Below are the code and all the weights of a small trained network. Each question names an input and a target symbol and asks about switching units off, where a switched-off unit gives its printed mean instead of its output.

import numpy as np


def w(rows, s, z=0):
    codes = np.array(rows[::2]) - 128.0
    scale = np.full(codes.shape[1], s)
    scale[-1] = z or s
    return codes * scale


def norm(h):
    return h / np.sqrt((h * h).mean(-1, keepdims=True) + 1e-5)


def f(y):
    return y / 2 * (1 + np.tanh(0.7978845608 * (y + 0.044715 * y**3)))


def softmax(a):
    e = np.exp(a - a.max(-1, keepdims=True))
    return e / e.sum(-1, keepdims=True)


def log_softmax(a):
    a = a - a.max(-1, keepdims=True)
    return a - np.log(np.exp(a).sum(-1, keepdims=True))


def net(x, mask):
    ids = ['ΓΠΣΩβδεζηλμξτψ'.index(c) for c in x.split()]
    T = len(ids)
    res = E[ids] + P[:T]
    u = 0
    for l in range(2):
        r = norm(res)
        for j in range(2):
            rows = slice(2 * j, 2 * j + 2)
            q, k, v = (r @ M[l][rows].T for M in (Q, K, V))
            z = softmax(np.where(np.tri(T) > 0, q @ k.T / 2**0.5, -1e9)) @ v
            o = O[l][rows]
            res = res + np.where(mask[u + j], z, o[:, -1]) @ o[:, :-1]
        u += 2
        y = f(norm(res) @ A[l][:, :-1].T + A[l][:, -1])
        res = res + np.where(mask[u : u + 4], y, B[l][:, -1]) @ B[l][:, :-1]
        u += 4
    return log_softmax(norm(res)[-1] @ U[:, :-1].T + U[:, -1])


Q, K, V, O, A, B = {}, {}, {}, {}, {}, {}
E = w([
[131,138,76,15],'Γ',
[121,158,108,198],'Π',
[183,181,147,85],'Σ',
[141,199,124,185],'Ω',
[104,180,115,123],'β',
[91,103,135,159],'δ',
[130,228,162,121],'ε',
[64,125,139,166],'ζ',
[247,167,22,100],'η',
[65,167,162,141],'λ',
[190,127,128,122],'μ',
[106,122,113,176],'ξ',
[34,148,85,80],'τ',
[235,41,103,148],'ψ',
],0.014)
P = w([
[21,186,1,251],'0',
[54,161,51,235],'1',
[70,144,92,229],'2',
[91,123,124,219],'3',
[108,118,150,216],'4',
[120,100,173,216],'5',
[124,108,173,212],'6',
],0.0033)
Q[0] = w([
[166,230,111,253],'0.h0',
[180,21,69,66],'0.h0',
[114,126,123,81],'0.h1',
[159,142,79,99],'0.h1',
],0.026)
K[0] = w([
[229,98,249,250],'0.h0',
[230,86,95,62],'0.h0',
[142,123,220,91],'0.h1',
[192,162,144,82],'0.h1',
],0.019)
V[0] = w([
[117,122,121,122],'0.h0',
[237,153,78,254],'0.h0',
[135,133,174,151],'0.h1',
[98,145,122,132],'0.h1',
],0.0069)
O[0] = w([
[131,121,130,115,140],'0.h0',
[180,115,117,254,252],'0.h0',
[165,113,198,100,52],'0.h1',
[120,105,141,165,224],'0.h1',
],0.0052,0.0016)
A[0] = w([
[216,146,115,63,129],'0.n0',
[222,106,124,135,217],'0.n1',
[199,110,187,126,187],'0.n2',
[240,83,6,73,254],'0.n3',
],0.016,0.0014)
B[0] = w([
[86,249,95,126,190],'0.n0',
[157,149,114,56,182],'0.n1',
[98,91,78,149,149],'0.n2',
[52,112,29,208,254],'0.n3',
],0.016,0.0076)
Q[1] = w([
[253,129,36,114],'1.h0',
[180,122,111,253],'1.h0',
[139,198,138,180],'1.h1',
[78,146,172,85],'1.h1',
],0.026)
K[1] = w([
[243,151,1,85],'1.h0',
[223,60,121,187],'1.h0',
[168,202,121,160],'1.h1',
[62,184,163,99],'1.h1',
],0.023)
V[1] = w([
[137,2,91,207],'1.h0',
[44,20,201,142],'1.h0',
[231,87,94,102],'1.h1',
[134,173,145,65],'1.h1',
],0.0095)
O[1] = w([
[122,14,33,214,163],'1.h0',
[78,16,157,225,111],'1.h0',
[69,255,72,159,3],'1.h1',
[75,87,76,161,80],'1.h1',
],0.0068,0.0059)
A[1] = w([
[129,122,28,168,43],'1.n0',
[20,58,166,92,140],'1.n1',
[93,61,94,31,3],'1.n2',
[58,130,118,5,190],'1.n3',
],0.014,0.0041)
B[1] = w([
[150,115,207,92,255],'1.n0',
[97,222,117,122,216],'1.n1',
[137,128,253,252,135],'1.n2',
[105,22,118,92,224],'1.n3',
],0.02,0.007)
U = w([
[54,83,94,96,122],'Γ',
[198,162,200,146,255],'Π',
[149,213,92,40,115],'Σ',
[197,249,123,147,165],'Ω',
[131,20,150,50,99],'β',
[88,76,128,226,69],'δ',
[146,137,207,33,217],'ε',
[81,225,139,207,114],'ζ',
[152,187,27,175,65],'η',
[80,241,220,77,59],'λ',
[225,107,87,83,151],'μ',
[165,32,170,155,182],'ξ',
[56,85,236,112,76],'τ',
[164,59,41,169,71],'ψ',
],0.016,0.0061)

Each question gives the input, a string of symbols that net reads in full, and the target symbol t.
The units are the heads (2 rows each of Q, K, V and O) and the neurons (one row each of A and B). Each row of codes is followed by its name. A weight is (code - 128) times the scale printed after its matrix; where a second scale follows, it is the last column's (O, A, B and U).
mask holds one flag per unit, layer by layer, with each layer's heads first. A switched-off unit (its flag False) gives its mean, the last column of its rows in O or B, instead of its output. The means were averaged over made-up inputs and are rounded, as every weight is.
A unit's drop is (log p(t) with every unit on - log p(t) with that unit switched off) / (log p(t) with every unit on - log p(t) with every unit switched off).
The circuit of an input: a set's keep is (log p(t) with only the set's units on - log p(t) with every unit switched off) / (log p(t) with every unit on - log p(t) with every unit switched off). Starting from all 12 units, units are removed one at a time, each time the one whose removal leaves the highest keep (on an exact tie, the one counted first), for as long as the keep stays at least 0.8.
units of the circuit, in order: the units of the circuit, biggest drop first
top k neurons: the k neurons with the biggest drops, biggest first
k most important neurons of layer l: the k neurons of layer l with the biggest drops, biggest first
heads that matter: for each layer, one digit per head in row order, 1 if its drop is at least 0.15 and else 0, layers parted by /
input Γ δ ζ λ Γ μ, target μ: heads that matter	10 / 01
input Γ δ β ξ, target ξ: units of the circuit, in order	[0.n0, 1.h0, 0.n3]
input Π μ ζ ζ β, target ζ: most important neuron of layer 0	[0.n0]
input Γ Γ Γ ζ β, target ζ: top 3 neurons	[0.n1, 0.n0, 1.n1]
input β τ μ β β β, target β: units of the circuit, in order	[0.n3, 1.n1]
input δ Γ β β, target δ: top 3 neurons	[0.n1, 0.n0, 1.n3]
input Γ Γ Γ ε Π Γ β, target Π: units of the circuit, in order	[0.n3, 1.n3, 0.h0, 1.n1]
input ξ λ ε Σ δ β, target δ: units of the circuit, in order	[0.n0, 1.h0, 1.n3]
input Σ ζ Γ λ β, target λ: heads that matter	10 / 10
input Π δ ε ε, target δ: heads that matter	00 / 10
input ξ Γ ξ Γ ε, target ξ: top 2 neurons	[0.n0, 0.n1]
input δ ζ Ω Ω η ε, target Ω: units of the circuit, in order	[0.n3, 0.h0, 1.n0]
input Ω Γ Γ η ξ β, target ξ: units of the circuit, in order	[0.n0, 1.h0, 0.h0, 0.n3]
input δ Γ ε, target δ: units of the circuit, in order	[0.n0, 1.h0]
input Γ λ ξ Ω β, target Ω: most important neuron of layer 0	[0.n3]
input τ Π Γ η τ β, target Π: units of the circuit, in order	[0.h0, 0.n3, 1.n3, 1.n1]
input ε Γ δ ζ β λ, target λ: 3 most important neurons of layer 0	[0.n0, 0.n3, 0.n1]
input η Ω β, target Ω: heads that matter	10 / 10
input η δ ζ, target ζ: top 4 neurons	[1.n1, 1.n3, 0.n0, 0.n3]
input Γ Ω ζ ε τ, target τ: top 3 neurons	[1.n3, 1.n2, 0.n0]
input Γ Γ η ε, target ε: top 4 neurons	[0.n3, 0.n1, 1.n1, 0.n0]
input ξ τ Σ τ β, target ξ: top 2 neurons	[0.n0, 0.n1]
input ε ε η Π λ ε β, target λ: top 3 neurons	[0.n3, 0.n1, 0.n0]
input τ ψ λ, target λ: 2 most important neurons of layer 0	[0.n0, 0.n1]
input η μ β ψ ξ ε, target ξ: top 4 neurons	[0.n0, 0.n3, 1.n1, 0.n1]
